Below is a small trained network, with its code and all its weights. Each question gives an input and a class and asks what happens when units are switched off, that is, made to give their printed mean instead of their output.

import numpy as np


def w(rows, s, z=0):
    codes = np.array(rows[::2]) - 128.0
    scale = np.full(codes.shape[1], s)
    scale[-1] = z or s
    return codes * scale


def norm(h):
    return h / np.sqrt((h * h).mean(-1, keepdims=True) + 1e-5)


def f(y):
    return np.maximum(y, 0)


def log_softmax(a):
    a = a - a.max(-1, keepdims=True)
    return a - np.log(np.exp(a).sum(-1, keepdims=True))


def net(x, mask):
    res = np.array(x, float).reshape(1, 7) / 4 @ E
    u = 0
    for l in range(2):
        y = f(norm(res) @ A[l][:, :-1].T + A[l][:, -1])
        res = res + np.where(mask[u : u + 6], y, B[l][:, -1]) @ B[l][:, :-1]
        u += 6
    return log_softmax(norm(res)[-1] @ U[:, :-1].T + U[:, -1])


A, B = {}, {}
E = w([
[120,128,79,165,196,157,57,142,154,135],'x0',
[122,136,85,123,168,165,90,139,148,114],'x1',
[254,214,66,149,81,147,131,79,114,123],'x2',
[11,189,109,179,154,14,174,59,171,24],'x3',
[91,128,185,135,163,193,29,32,23,126],'x4',
[145,137,199,164,204,173,242,55,161,194],'x5',
[159,136,160,35,186,50,71,57,149,230],'x6',
],0.005)
A[0] = w([
[134,108,190,168,194,189,207,59,169,152,75],'0.n0',
[219,231,30,182,62,147,126,50,84,157,32],'0.n1',
[179,157,118,139,160,27,96,51,130,185,231],'0.n2',
[63,146,137,114,191,206,139,99,82,3,109],'0.n3',
[127,171,223,112,157,211,58,7,18,115,2],'0.n4',
[193,141,94,124,101,97,129,201,254,183,99],'0.n5',
],0.0067,0.0037)
B[0] = w([
[159,130,88,83,73,210,21,217,242,13,226],'0.n0',
[91,28,97,95,74,129,139,69,229,188,226],'0.n1',
[107,111,52,85,123,205,215,138,75,49,255],'0.n2',
[83,135,123,171,91,92,161,118,126,144,204],'0.n3',
[207,154,168,202,179,2,92,111,112,127,241],'0.n4',
[145,165,159,199,177,57,79,75,68,140,230],'0.n5',
],0.0082,0.0058)
A[1] = w([
[190,155,112,90,162,123,204,195,152,133,135],'1.n0',
[170,180,106,137,166,58,175,188,168,151,3],'1.n1',
[125,121,126,23,196,129,144,115,98,138,129],'1.n2',
[126,127,79,110,112,96,95,166,25,99,112],'1.n3',
[41,74,215,111,184,111,105,212,123,140,96],'1.n4',
[215,124,166,140,128,222,115,191,57,254,61],'1.n5',
],0.0094,0.0043)
B[1] = w([
[134,159,143,189,142,60,26,147,88,129,210],'1.n0',
[157,168,201,230,182,90,115,43,88,115,175],'1.n1',
[54,173,114,160,1,220,172,182,144,125,205],'1.n2',
[135,188,194,168,98,114,73,203,182,96,247],'1.n3',
[214,47,54,44,121,109,164,36,150,142,238],'1.n4',
[34,150,180,122,167,181,207,151,83,148,254],'1.n5',
],0.0096,0.0047)
U = w([
[202,173,204,254,217,8,68,65,63,173,103],'0',
[162,47,73,95,100,102,162,61,194,203,111],'1',
[38,180,173,194,164,141,190,147,117,123,252],'2',
[91,174,144,225,66,171,160,187,137,100,56],'3',
[185,179,171,143,103,132,74,188,197,84,90],'4',
],0.009,0.0041)

Each question gives the input, the list of numbers given to net, and the class t.
The units are the neurons (one row each of A and B). Each row of codes is followed by its name. A weight is (code - 128) times the scale printed after its matrix; where a second scale follows, it is the last column's (A, B and U).
mask holds one flag per neuron, layer by layer. A switched-off neuron (its flag False) gives its mean, the last column of its row in B, instead of its output. The means were averaged over made-up inputs and are rounded, as every weight is.
A unit's drop is (log p(t) with every unit on - log p(t) with that unit switched off) / (log p(t) with every unit on - log p(t) with every unit switched off).
The circuit of an input: a set's keep is (log p(t) with only the set's units on - log p(t) with every unit switched off) / (log p(t) with every unit on - log p(t) with every unit switched off). Starting from all 12 units, units are removed one at a time, each time the one whose removal leaves the highest keep (on an exact tie, the one counted first), for as long as the keep stays at least 0.8.
circuit, biggest first: the units of the circuit, biggest drop first
k most important neurons: the k neurons with the biggest drops, biggest first
top k neurons in layer l: the k neurons of layer l with the biggest drops, biggest first
input [-1,-8,4,0,-8,-2,-8], class 0: top neuron in layer 1 -> [1.n1]
input [6,-6,-7,1,2,-2,8], class 3: 3 most important neurons -> [1.n2 0.n2 0.n1]
input [5,-3,-8,2,-8,-8,-4], class 0: top 2 neurons in layer 1 -> [1.n1 1.n2]
input [2,7,-6,1,0,-2,-6], class 1: circuit, biggest first -> [1.n4 0.n2]
input [-7,-4,2,0,-4,5,-1], class 4: top 3 neurons in layer 0 -> [0.n0 0.n4 0.n3]
input [5,6,3,-3,-2,-2,2], class 1: 4 most important neurons -> [0.n1 0.n4 1.n0 1.n1]
input [-1,7,3,-5,2,3,1], class 2: top 2 neurons in layer 1 -> [1.n5 1.n4]
input [-4,2,6,-8,3,2,-8], class 2: 2 most important neurons -> [1.n5 0.n0]
input [-4,7,8,-7,1,8,-7], class 1: 4 most important neurons -> [0.n1 1.n3 1.n2 0.n0]
input [3,-2,2,5,-6,6,-5], class 0: circuit, biggest first -> [1.n1 0.n2]
input [8,-2,0,-4,0,1,-4], class 2: circuit, biggest first -> [1.n5 0.n0]
input [7,-3,7,-4,4,8,1], class 4: 2 most important neurons -> [0.n0 1.n4]
input [4,-1,8,-1,-7,-5,3], class 1: top 2 neurons in layer 1 -> [1.n0 1.n3]
input [4,-7,3,7,-7,7,1], class 0: circuit, biggest first -> [1.n1]
input [-4,-4,-6,-8,0,-7,-7], class 2: top 2 neurons in layer 0 -> [0.n0 0.n1]
input [3,4,5,3,-5,1,8], class 3: 4 most important neurons -> [0.n2 1.n2 0.n4 1.n4]
input [3,4,-6,-8,-6,-2,-6], class 2: 3 most important neurons -> [1.n5 0.n4 0.n0]
input [-4,7,2,-6,5,2,-5], class 2: 2 most important neurons -> [1.n5 0.n5]
input [6,-3,1,3,0,-4,7], class 3: circuit, biggest first -> [1.n2 0.n2]
input [-4,-3,1,7,5,-3,8], class 3: circuit, biggest first -> [0.n2 1.n2]
input [4,2,-8,-5,0,-5,-1], class 1: most important neuron -> [1.n4]
input [-1,-5,-5,-2,2,5,6], class 3: 2 most important neurons -> [0.n2 1.n2]
input [-6,0,-4,0,6,4,7], class 3: 4 most important neurons -> [0.n2 1.n2 0.n5 1.n4]
input [5,6,-2,-5,4,3,6], class 3: 2 most important neurons -> [1.n2 0.n2]
input [6,-6,-7,-8,6,7,7], class 2: 4 most important neurons -> [1.n5 0.n1 1.n2 0.n2]
input [-2,4,4,-2,8,-7,-8], class 0: top 2 neurons in layer 1 -> [1.n2 1.n5]
input [-2,-4,2,-7,-8,1,-8], class 0: most important neuron -> [1.n0]
input [3,-1,-6,-1,-8,-4,7], class 0: top 2 neurons in layer 0 -> [0.n5 0.n1]
input [2,-1,5,-7,-8,-5,-6], class 0: top 2 neurons in layer 1 -> [1.n2 1.n1]
input [-1,7,6,2,-8,6,-6], class 0: circuit, biggest first -> [1.n1 1.n0]
